What can hang from each mark
S: G W
E: A B Q T U
Q: B S
F: U W Y
A: F G
U: T
B: E S U
G: A F Q
T: A F U Y
W: A E
Y: T

Each row was made from one small tree. The marks that hang from a mark follow it in brackets, in alphabetical order. Every link used is in the known rows. Write each row's tree.
Each row is shifted at random along 7 fixed directions that mean nothing.
Known rows
Q[B[E U] S[W]]: 152, -97, 48, -251, -42, -59, 203, 65, 30, -99, 177, 30, 295, 284, -126, -10, -185, 150, -21, 11, -65, 44, -35, -117, 348, 166, -340, 300, -125, -212, -274, -38, 147, -137, 89, 197, 37, 11, 64, 16, -147, 65, -262, -49, 98, 141
W[A[F[U]] E[T]]: 165, 136, 318, -166, -34, 132, -14, -207, -125, -189, 76, -210, 27, -211, -97, -26, 9, -50, 167, -71, -159, -23, -125, 62, -5, 28, -249, 35, 29, 62, -52, 7, 113, -127, -284, 23, 96, 8, 128, -169, -32, -57, -135, 271, -171, -108
G[A[F] Q[B[E S]]]: 308, -20, 127, -236, -130, -71, -63, -60, -69, -26, 68, 171, 232, 355, -151, -131, -63, 72, 80, 6, 125, -140, -259, 22, 266, 80, -362, 196, 44, -88, 53, 42, 201, -215, 73, -105, 72, 40, 261, 189, -182, 254, -501, 12, 12, 93
W[E[B[U] Q T[A Y]]]: 249, 48, -6, -179, 102, 136, -4, 57, -98, -99, -42, -87, -53, -232, -108, -96, -184, -28, -65, 58, 54, 59, -36, 65, -22, -46, -387, 57, 47, 169, -39, 184, 135, -253, -137, 219, 111, 139, 126, -26, -14, 131, -226, 164, -91, 144
Q[B[E[A[F]] U] S[G W]]: 257, -103, 96, -236, -141, -91, 188, -17, 100, -80, 126, 43, 410, 260, -63, 172, -246, -38, 31, -64, -192, 17, -95, -226, 278, 95, -179, 140, 49, -207, -353, -122, 13, 42, 5, 97, 17, -75, 138, -217, -219, 62, -267, -124, 164, -14
B[E[Q[S[G[F]]] T]]: 161, 107, 115, -186, -6, -227, 75, -48, -54, -231, 282, 55, 240, 117, -182, -40, 15, 48, 92, 71, 9, 17, -155, -10, 218, 61, -83, 260, -261, -198, -142, -195, 187, -3, 102, -118, -125, -32, 99, -118, -264, 195, -209, -89, 158, 80
G[A F[U[T[Y]] W] Q[S]]: 31, 126, 306, -70, 63, -29, -142, -283, -88, -245, 171, 67, 109, -121, -33, -42, -68, 96, 99, -80, -77, 12, -38, -9, 140, 82, -290, 142, -162, 25, 64, -65, 194, -48, 14, -185, -80, -18, 192, -84, -146, 72, -127, 122, -102, 49
A[F[U[T] W] G[Q[B S]]]: 8, 29, 238, -67, 104, 99, -225, -221, -49, 0, 181, -95, 135, -216, 375, 176, -141, 175, -257, -154, -237, -46, 111, -106, 127, 77, -377, 42, -243, 116, -395, -5, 93, 20, -158, 29, 30, 48, 170, -223, 71, 133, -239, 291, -128, 170
S[G[A F] W[E[T[Y]]]]: 66, -98, 298, -190, -11, -225, -38, -216, -157, -181, 13, 53, 149, -32, -122, -8, -130, 161, 141, -104, -132, 14, -53, 30, -15, -7, -109, 54, -36, -63, -54, -64, 83, -55, 233, -107, 23, -160, 112, -120, -221, 67, -179, -29, 92, 63
T[A[G] F U Y]: 173, 112, 317, 7, 137, 252, -281, -137, -196, 2, 164, -206, -73, -626, 167, -174, -39, -88, -64, -71, -219, -150, -111, 200, -78, -5, -405, 45, 128, 410, -43, 23, 21, -46, -375, -265, 40, 209, 276, -239, 84, 82, -77, 526, -170, -67
W[A E[T[Y]]]: 164, 59, 180, -205, -5, -99, 53, -117, -116, -228, 28, -100, 52, 12, -395, -81, -177, 51, 171, -15, -160, 62, -138, 157, -43, -43, -243, 143, 19, -55, 14, 63, 115, -249, 4, -94, -48, -74, 112, -25, -167, 52, -229, 119, 38, 1
W[A[F G] E[B Q T U]]: 174, 224, 128, -208, 111, 296, 57, -26, -65, -151, -239, -261, 3, -330, -84, 34, -57, -138, 17, -57, -53, -5, -62, -40, 22, -102, -375, 13, 34, 277, -158, 180, 123, -214, -411, 399, 161, 130, 67, -179, 18, 29, -201, 207, -275, -59
W[A[G] E[B[S U[T[Y]]]]]: 57, 26, 9, -85, 149, -13, 79, -82, -132, -93, 204, -107, 28, 0, -156, 0, -90, 168, -63, 52, -27, 27, -72, -22, -20, 124, -400, 184, -25, 16, -245, 2, 272, -381, 4, -17, 40, 68, -34, 10, -146, 153, -185, 99, 20, 63
A[F[W Y[T]] G]: 23, 143, 135, -202, -20, 0, -207, -300, -221, -37, 317, -130, 119, -258, 99, 96, 268, 176, -106, 53, 71, -51, 134, 34, 173, 124, -352, 223, -20, 130, -176, -26, 283, -62, -175, -115, -13, 109, -87, -13, -73, 101, 75, 451, -138, 16
T[A F Y]: 101, 26, 138, -97, 187, 24, -44, -6, -154, -3, 175, -43, -40, -214, -166, -268, -280, 294, -94, 153, -98, -42, 42, 191, 175, 34, -516, 446, -96, 33, 15, 186, 216, -295, 15, -272, -189, 86, 45, -24, -98, 255, -193, 333, 28, 176
W[A[G[F[Y[T]] Q[S]]]]: 60, 124, 168, -130, -80, -73, -70, -259, -4, -105, 172, -48, 217, -39, -5, 170, -4, 144, 48, 2, -133, -51, 76, -32, 145, 147, -282, 192, -126, 62, -180, 32, 212, -229, 33, -86, -43, -23, 124, -226, -4, 93, -192, 193, 30, 39
A[G[F[U] Q[S]]]: 134, 115, 308, -127, -26, 23, -162, -262, 11, -152, 135, 6, 246, -44, 60, 63, 51, -38, 80, -139, -143, -127, -105, 33, 123, 39, -243, 85, -178, 90, -63, -119, 64, 14, -135, -150, 37, 70, 274, -155, -22, 30, -190, 125, -64, 44
U[T[A[G[Q]] F[W Y]]]: -33, 106, 236, -107, 290, -15, -137, -217, -169, -230, 34, -48, -53, -170, -204, -84, -371, 237, -49, -95, -418, 75, -3, 96, 79, 15, -372, 278, -125, 47, -66, 162, 186, -74, 6, -341, -278, 21, 151, -86, -159, 154, -222, 244, -96, 84
W[A[F G] E[B[S] Q U]]: 87, 83, 119, -197, 197, 152, 5, -82, -153, -82, 79, -176, 15, -85, -52, -67, 102, 17, -67, -8, 112, -107, -95, -11, 37, -28, -326, 195, -136, 126, -174, 40, 223, -277, -218, 132, 47, 115, -43, -2, -100, 121, -212, 158, -173, 46
A[F[W[E[T[Y] U]]] G]: 174, 17, 51, -166, -65, -67, -179, -109, -94, 70, -90, -96, 165, -199, -28, 124, -305, 108, -108, -71, -324, 18, 11, -24, -65, -76, -442, 107, 58, 68, -207, 156, 46, -25, -177, 39, 45, -69, 221, -130, -2, 235, -212, 280, -40, 81
F[U W Y]: 7, 135, 150, -350, 68, 102, 75, -249, 12, -269, 1, -105, 202, -53, -243, 201, -132, 148, 96, -145, -254, 140, 185, 123, 163, 49, -387, 269, 29, -42, -39, 135, 249, 56, -189, 81, -56, 40, -40, -23, -70, -106, 3, 223, -125, 58
Q[B[E U[T]] S]: 204, 9, 156, -153, -10, 8, 81, 10, -40, -166, 258, 1, 144, 75, -6, -24, -41, -42, 83, -60, 2, 75, -210, -36, 228, 97, -242, 5, 15, -72, -233, -189, 109, -92, -60, 127, 125, 110, 185, -2, -161, 66, -215, 28, 27, 13
E[B Q[S[W]] T U]: 208, -167, -41, -194, 105, -9, -65, 97, -4, -66, -68, -92, 152, -164, 43, 64, -320, -10, -136, -109, -142, 61, -12, -102, 23, -140, -139, 156, -243, 23, -181, 159, -33, -35, -31, 277, -17, -13, 251, -186, 26, 186, -310, -79, -114, 234
W[E[A Q T]]: 241, 148, 27, -219, 32, 53, 30, -52, -106, -161, 51, -111, 72, -116, -128, -96, -102, -44, -24, 169, 34, 66, 20, -21, 71, 19, -294, 222, -113, 73, -96, 109, 163, -226, -126, 151, 10, 145, 25, -140, -63, 158, -227, 173, -58, 145
F[U[T[Y]] W]: 110, 127, 25, -20, 10, -37, -147, -147, -140, -42, 363, -76, 89, -195, -49, -30, -149, 228, -80, 105, -85, 46, 60, 42, 48, 155, -428, 351, -96, -66, -46, 40, 276, -222, -51, -142, -48, 88, 57, -44, -29, 182, -47, 287, -27, 147
E[A[F[U] G[Q]] B T]: 160, 64, 0, -208, 121, 75, 17, -214, 30, -135, 16, 3, 144, -78, -229, 188, -13, -84, -98, 0, -45, -22, -100, -37, 181, -85, -210, 252, -114, 100, -107, 27, 137, 81, -132, -228, -126, 42, 99, -99, -239, 167, -181, 3, -143, 75
A[F[U[T[Y]] W]]: 89, 212, 120, -50, 17, 93, -40, -169, -121, -105, 329, -159, 146, -371, 54, 79, -27, 176, -52, 53, -160, 44, 138, -59, 162, 147, -458, 237, -29, 37, -203, 15, 311, -45, -263, -36, -60, 98, 1, -231, 17, 96, 78, 367, -95, -14
G[A F[U[T[Y]]] Q[B]]: -5, 3, 107, -29, 49, -55, -8, -222, 12, -14, 255, 111, 113, -125, 108, 212, -60, 303, -97, 22, -19, 31, 132, -73, 223, 130, -339, 166, -184, 47, -246, -2, 346, -144, 246, -122, -17, -17, 147, -198, -42, 273, -205, 75, 103, 258
G[F[U W[A] Y] Q[S]]: 54, 162, 267, -257, -27, 43, -49, -401, 34, -227, 84, 11, 162, 72, -142, 188, 57, 25, 235, -146, -74, 5, 91, 31, 177, 68, -256, 156, -27, -24, 4, -36, 184, 22, -43, -12, -38, -87, 47, -101, -88, -121, -83, 152, -110, 39
Q[B[E U] S[G]]: 152, -13, 231, -117, -10, -131, 142, 124, -26, -213, 196, -71, 296, 141, -37, -78, -420, 86, -33, -111, -319, 27, -162, -57, 190, 134, -250, 144, -264, -218, -216, -81, 74, -185, -5, 94, 22, 14, 253, -174, -137, 127, -376, -75, 121, 33
S[G W[A E[T[U]]]]: 42, 30, 234, -80, 69, -63, 122, -157, -117, -209, 124, -209, 185, -90, -177, 24, -259, 158, 23, -81, -419, 32, 16, -59, -43, 147, -166, 261, -191, -95, -217, 9, 128, -167, 64, 50, -42, -112, 26, -357, -62, -63, -158, 69, 49, 5
T[A[F[W] G[Q]] U Y]: 105, 212, 150, -93, 155, 214, -140, -148, -119, -17, 65, -97, 62, -293, -101, -102, -101, 149, -137, 46, -153, -123, 48, 90, 139, 82, -643, 357, 0, 239, -31, 162, 240, -135, -229, -149, -84, 123, 60, -78, -16, 103, -106, 431, -149, 51
Q[B[E S U[T]]]: 176, 10, 54, -127, 72, -111, 207, 64, -114, -248, 299, -28, 184, 175, -208, -106, -166, 70, 64, -26, -156, 98, -250, -45, 241, 160, -268, 188, -118, -214, -192, -126, 284, -133, 23, -70, -23, 99, 196, 29, -249, 173, -255, -75, 82, -28
E[A[F[Y] G] T]: 143, 27, 30, -406, 108, 5, -49, -40, -81, -93, -246, -17, -24, 9, -316, -91, -256, 177, 55, 112, -14, 32, -40, 140, 223, -96, -494, 369, 15, 18, 26, 265, 161, -216, -64, -156, -92, 54, 1, 180, -273, 298, -304, 97, -174, 131
E[A B[S] Q T[F Y] U]: 371, 113, -215, -128, 147, 86, 51, 99, -102, -63, -1, -142, 3, -325, -186, -110, -195, -247, -45, 151, 72, 63, -108, -72, 110, -143, -233, 260, -44, 110, -9, 142, 129, -125, -223, -29, -113, 169, 136, -165, -166, 346, -193, 32, -178, 22
T[A[G] F[U W Y]]: 17, 167, 157, -170, 120, 130, -139, -403, -86, -16, 249, -101, 53, -216, -77, 135, 112, 85, -57, 20, -117, -40, 85, 79, 136, 85, -347, 335, 84, 114, -129, -37, 193, 87, -198, -330, -127, 101, -38, -109, -103, 28, 59, 463, -124, 62
Q[B[U[T]]]: 98, -123, 74, -144, 67, -57, 146, -29, 57, -122, 119, -38, 222, 21, -62, 229, -268, 153, -33, -152, -316, 157, 6, -30, 168, 32, -285, 58, -19, -66, -340, -10, 151, -2, 59, 95, -2, -2, 225, -148, -67, 117, -183, 23, 181, 105
F[U W[A[G] E[B]] Y[T]]: -20, -8, 149, -142, -48, 61, -241, -328, -93, -43, 154, -164, 68, -296, 178, 270, -163, 95, -161, -174, -242, 19, 149, 62, -243, 100, -251, 13, -6, 159, -169, 176, 120, -166, -185, 96, 148, -6, 155, -150, 140, -13, -165, 395, -159, 88
G[A F Q[S[W[E]]]]: 34, 94, 323, -88, -3, -153, 50, -180, -110, -308, 211, 44, 294, 108, -146, -161, -155, 183, 70, 27, -199, -56, -13, -197, 233, 193, -271, 354, -415, -97, -55, -21, 214, -201, 144, -99, -180, -51, 157, -256, -85, 84, -266, 11, -12, 75

Write each row's tree
273, -21, 84, -77, -67, -77, 59, -77, 14, -87, 79, -112, 417, 40, 87, 226, -287, 61, -39, -188, -437, 32, 28, -122, 50, 168, -245, 8, -29, -68, -256, -1, 142, -31, -17, 158, 126, 0, 248, -345, 30, 57, -233, -23, 176, 35 => B[S[G[Q]] U]
304, 90, 36, -98, -120, -19, 56, -56, -24, 22, 64, -45, 362, 139, -20, 54, -142, 146, 11, 53, -108, -65, -20, -167, 243, 252, -458, 236, 56, -79, -100, 45, 270, -258, -18, 104, 135, 70, 103, -148, -62, 172, -234, 42, 80, 20 => B[S[G[A[F] Q]] U]
98, -12, 189, -146, 15, -59, -102, -115, -109, -37, 114, 40, 168, 34, -50, -73, -117, 336, -119, 57, -43, -92, 33, 5, 227, 114, -437, 345, -198, 17, -22, 157, 282, -268, 116, -96, -62, -5, 105, -22, -64, 258, -311, 141, 10, 226 => G[A[F] Q]
161, -80, -23, -156, -32, -54, -177, -153, -74, -35, 235, 13, 149, -156, -107, 92, -229, 4, -95, -5, -129, -14, -7, 3, 2, -3, -271, 322, -6, 35, -2, 158, 123, -26, -118, -205, -174, -21, 231, -88, -64, 231, -175, 225, -101, 43 => E[A[F[W Y[T[U]]]] B]
135, -9, 97, -259, 144, 59, 121, -56, -119, -243, 74, -35, 9, 82, -213, -149, -53, 10, 48, 40, 91, 95, -51, -35, 174, 29, -239, 202, -79, -31, -117, 16, 175, -217, 36, 127, 1, 121, -39, 81, -232, 20, -158, -3, -41, 101 => S[W[E[A Q[B[U[T]]]]]]
168, -27, 200, -183, 20, 20, 89, -161, -114, -206, 98, -193, 224, -64, -129, 14, -94, -12, 152, -141, -373, -6, -90, -81, 9, 85, -204, 137, -2, -36, -216, -11, 103, 50, -164, -6, -43, -65, 157, -262, -33, -67, -152, 135, -69, -147 => B[S[W[A[F] E[T[U]]]]]
314, 139, -38, -169, -21, 81, -24, -74, -87, -50, -65, 2, 43, 27, -264, -92, -106, -118, -18, 141, 104, -44, -181, -83, 119, 11, -413, 217, 19, 92, 18, 107, 126, -279, -143, 33, 94, 122, 109, 44, -173, 204, -286, 76, -172, 60 => W[E[A[F G[Q]] B[U] T]]
193, 2, 12, -73, 21, -12, 49, -82, -72, -72, 109, -81, 207, -115, -94, 38, -333, 21, -93, 45, -218, 12, 24, -153, -40, 104, -223, 301, -124, -22, -185, 75, 73, -175, 14, 122, 15, 11, 70, -335, -24, 93, -235, 39, -25, 116 => S[G W[E[A B T[U]]]]
270, 112, 29, -106, -142, 11, 31, 92, -33, -78, 170, -149, 278, -58, 10, -44, -227, 33, -36, 83, -176, -18, -30, -194, 102, 171, -307, 298, -139, -48, -211, 114, 177, -298, -134, 282, 52, 50, 170, -300, 85, 142, -292, 67, -7, 77 => B[E[Q[S[W[A]]] U]]
263, 201, 61, -66, -5, 68, -37, -1, -7, -47, 90, -92, 210, -125, 36, 9, -100, -9, 60, 85, 39, 28, -74, -130, 142, 68, -294, 205, -1, 24, -112, -8, 140, -303, -114, 225, 81, 181, 99, -214, -35, 178, -171, 72, -28, 64 => E[Q[S[G[A]]] U[T]]
125, 89, -180, -133, 106, 35, -129, -57, -173, 88, 41, -161, -11, -355, 8, 88, -243, 115, -294, 190, -23, 26, 116, -200, 108, 0, -458, 406, -158, 133, -206, 214, 235, -205, -150, 40, -56, 65, -12, -187, -77, 421, -184, 209, -301, 210 => E[A[F[W Y] G] B T U]
42, -161, 103, -158, 232, 91, -81, -134, -83, -47, 244, -74, -7, -220, 183, 163, 194, 55, -105, -107, 166, 10, 19, -101, 77, -96, -50, 69, -113, 110, -352, -97, 117, 1, 11, 167, -24, -19, -43, -126, -102, 68, -52, 24, -96, 172 => E[B Q[S[W[A[F]]]] U[T]]
86, 82, 189, -169, -28, 12, -193, -163, -3, -14, 99, 13, 115, -12, 171, 54, -128, 156, -22, -36, -41, -108, 46, 7, 189, 83, -414, 168, -248, 56, -145, 58, 139, -234, -9, -52, 71, 95, 211, -95, 62, 215, -360, 149, -125, 225 => A[G[F[U Y] Q[B S]]]
230, -35, -34, -61, -16, -21, -40, 35, 76, -34, 229, -112, 354, -186, 152, 241, -224, -62, -188, -75, -224, 13, 33, -195, 9, -40, -158, 149, -219, 55, -321, 41, 40, -15, -159, 217, -62, 49, 306, -436, 165, 217, -234, 49, 35, 172 => E[B Q[S] U]
276, 128, -79, -10, -49, -7, -73, -24, -37, 8, 261, -115, 198, -228, 55, 131, -62, 27, -52, 85, -96, 61, -3, -135, 53, 60, -261, 204, -40, 44, -234, 26, 223, -178, -90, 123, 15, 138, 197, -299, 87, 257, -107, 138, 56, 129 => E[Q U[T]]
220, -71, -64, -167, -1, -102, 100, -46, 80, -6, 146, 47, 430, 211, -120, 209, -247, 148, -38, -33, -131, -17, 25, -24, 113, 67, -304, 293, -13, -149, -197, 33, 159, -102, 58, 80, -14, 29, 94, -129, -41, 162, -280, -9, 187, 163 => E[B[S[G]]]
313, -145, -16, -94, -111, -197, -93, -30, -188, -7, 427, -12, 190, 88, 54, -82, -81, -1, -101, 77, -66, -36, -220, -84, 4, 196, -179, 181, -57, -112, -147, -126, 197, -124, 28, -194, 78, 31, 245, -57, -173, 301, -279, 6, 108, 100 => B[E[A] S U]
113, 218, 197, -243, 83, -8, 279, -67, -15, -459, -49, -204, 202, 26, -492, -25, -217, -25, 183, -46, -351, 130, -78, 28, 84, -11, -208, 217, -154, -69, -81, 99, 178, -132, -153, 69, -188, -11, 100, -222, -129, -51, -197, 55, 31, -100 => W[A E[Q T]]
162, 108, 117, -142, -174, -89, -160, -212, 23, -116, 124, -51, 309, -106, -78, 222, -206, 95, -2, -117, -438, -42, -47, 4, 73, 73, -270, 197, -97, -5, -86, 176, 163, -59, -164, -331, -124, 9, 374, -212, 32, 178, -223, 155, -44, -59 => A[F[U Y[T]] G[Q]]
